Here is a tiny trained network, its code and every weight. The questions are about switching its units off for an input and a class, where a switched-off unit gives its printed mean instead of its output.

import numpy as np


def w(rows, s, z=0):
    codes = np.array(rows[::2]) - 128.0
    scale = np.full(codes.shape[1], s)
    scale[-1] = z or s
    return codes * scale


def f(y):
    return np.maximum(y, 0)


def log_softmax(a):
    a = a - a.max(-1, keepdims=True)
    return a - np.log(np.exp(a).sum(-1, keepdims=True))


def net(x, mask):
    res = np.array(x, float).reshape(1, 8) / 4 @ E
    y = f(res @ A[0][:, :-1].T + A[0][:, -1])
    res = res + np.where(mask, y, B[0][:, -1]) @ B[0][:, :-1]
    return log_softmax(res[-1] @ U[:, :-1].T + U[:, -1])


A, B = {}, {}
E = w([
[204,177,19,97,184,36,114],'x0',
[119,130,123,133,104,104,132],'x1',
[118,147,143,125,150,129,116],'x2',
[128,136,102,121,141,175,118],'x3',
[124,139,116,142,143,145,129],'x4',
[92,162,123,57,135,137,252],'x5',
[109,154,112,128,94,115,124],'x6',
[129,143,147,139,157,133,125],'x7',
],0.014)
A[0] = w([
[186,146,104,38,98,97,98,28],'neuron 1',
[66,86,185,153,101,172,136,26],'neuron 2',
[133,117,172,125,102,129,125,153],'neuron 3',
[65,131,139,73,148,151,254,55],'neuron 4',
[126,68,97,138,102,137,68,5],'neuron 5',
[153,109,148,179,98,147,36,57],'neuron 6',
[30,90,196,173,81,190,129,157],'neuron 7',
[103,111,158,127,94,168,114,186],'neuron 8',
[254,215,75,87,151,69,109,164],'neuron 9',
[62,108,212,160,62,215,125,100],'neuron 10',
[76,132,128,64,158,128,234,87],'neuron 11',
[114,101,130,170,133,120,37,92],'neuron 12',
[90,141,127,112,198,194,128,143],'neuron 13',
[141,92,133,216,101,141,27,23],'neuron 14',
],0.0096,0.0023)
B[0] = w([
[113,141,50,109,127,150,104,174],'neuron 1',
[129,145,65,191,185,118,105,195],'neuron 2',
[150,130,151,125,191,126,120,155],'neuron 3',
[150,220,215,135,71,211,89,222],'neuron 4',
[113,154,94,122,68,154,138,162],'neuron 5',
[176,131,185,130,43,160,117,190],'neuron 6',
[56,41,37,116,240,107,126,230],'neuron 7',
[83,82,135,97,129,102,90,176],'neuron 8',
[80,32,89,101,224,51,117,252],'neuron 9',
[96,1,88,109,195,145,126,232],'neuron 10',
[194,212,221,180,54,193,164,213],'neuron 11',
[169,253,207,173,66,140,170,184],'neuron 12',
[133,166,181,110,173,99,185,165],'neuron 13',
[176,197,148,167,3,198,203,204],'neuron 14',
],0.0073,0.017)
U = w([
[57,43,81,131,207,109,110,250],'0',
[134,199,236,157,2,199,125,6],'1',
],0.0076,0.0027)

Each question gives the input, the list of numbers given to net, and the class t.
The units are the neurons (one row each of A and B). Each row of codes is followed by its name. A weight is (code - 128) times the scale printed after its matrix; where a second scale follows, it is the last column's (A, B and U).
mask holds one flag per neuron, in row order. A switched-off neuron (its flag False) gives its mean, the last column of its row in B, instead of its output. The means were averaged over made-up inputs and are rounded, as every weight is.
A unit's drop is (log p(t) with every unit on - log p(t) with that unit switched off) / (log p(t) with every unit on - log p(t) with every unit switched off).
The circuit of an input: a set's keep is (log p(t) with only the set's units on - log p(t) with every unit switched off) / (log p(t) with every unit on - log p(t) with every unit switched off). Starting from the 12 units with the biggest drops (on a tie, the unit counted first), units are removed one at a time, each time the one whose removal leaves the highest keep (on an exact tie, the one counted first), for as long as the keep stays at least 0.8.
units of the circuit, in order: the units of the circuit, biggest drop first
k most important neurons: the k neurons with the biggest drops, biggest first
drop of u: that unit's drop, to one decimal
input [-3,-7,7,-7,0,-3,2,0], class 0: 3 most important neurons => (neuron 11; neuron 4; neuron 7)
input [-8,8,8,-2,-8,6,-5,4], class 0: units of the circuit, in order => (neuron 7)
input [6,8,-2,2,1,-8,6,2], class 1: 2 most important neurons => (neuron 14; neuron 12)
input [-3,3,-5,5,0,-3,8,-5], class 0: 2 most important neurons => (neuron 11; neuron 4)
input [1,3,-8,4,-4,2,-8,-1], class 1: 3 most important neurons => (neuron 7; neuron 9; neuron 10)
input [4,1,-8,-3,1,6,-1,7], class 1: 2 most important neurons => (neuron 11; neuron 7)
input [2,0,-2,2,-6,4,7,4], class 1: 2 most important neurons => (neuron 7; neuron 10)
input [-2,-4,-8,1,-2,-2,8,-7], class 0: 2 most important neurons => (neuron 11; neuron 4)
input [-8,-6,1,-1,-1,-7,1,6], class 0: drop of neuron 7 => 3.2
input [0,-2,-8,0,-4,-4,4,-1], class 1: drop of neuron 5 => 0.0
input [-6,6,0,-3,4,-5,8,2], class 0: drop of neuron 10 => 0.8
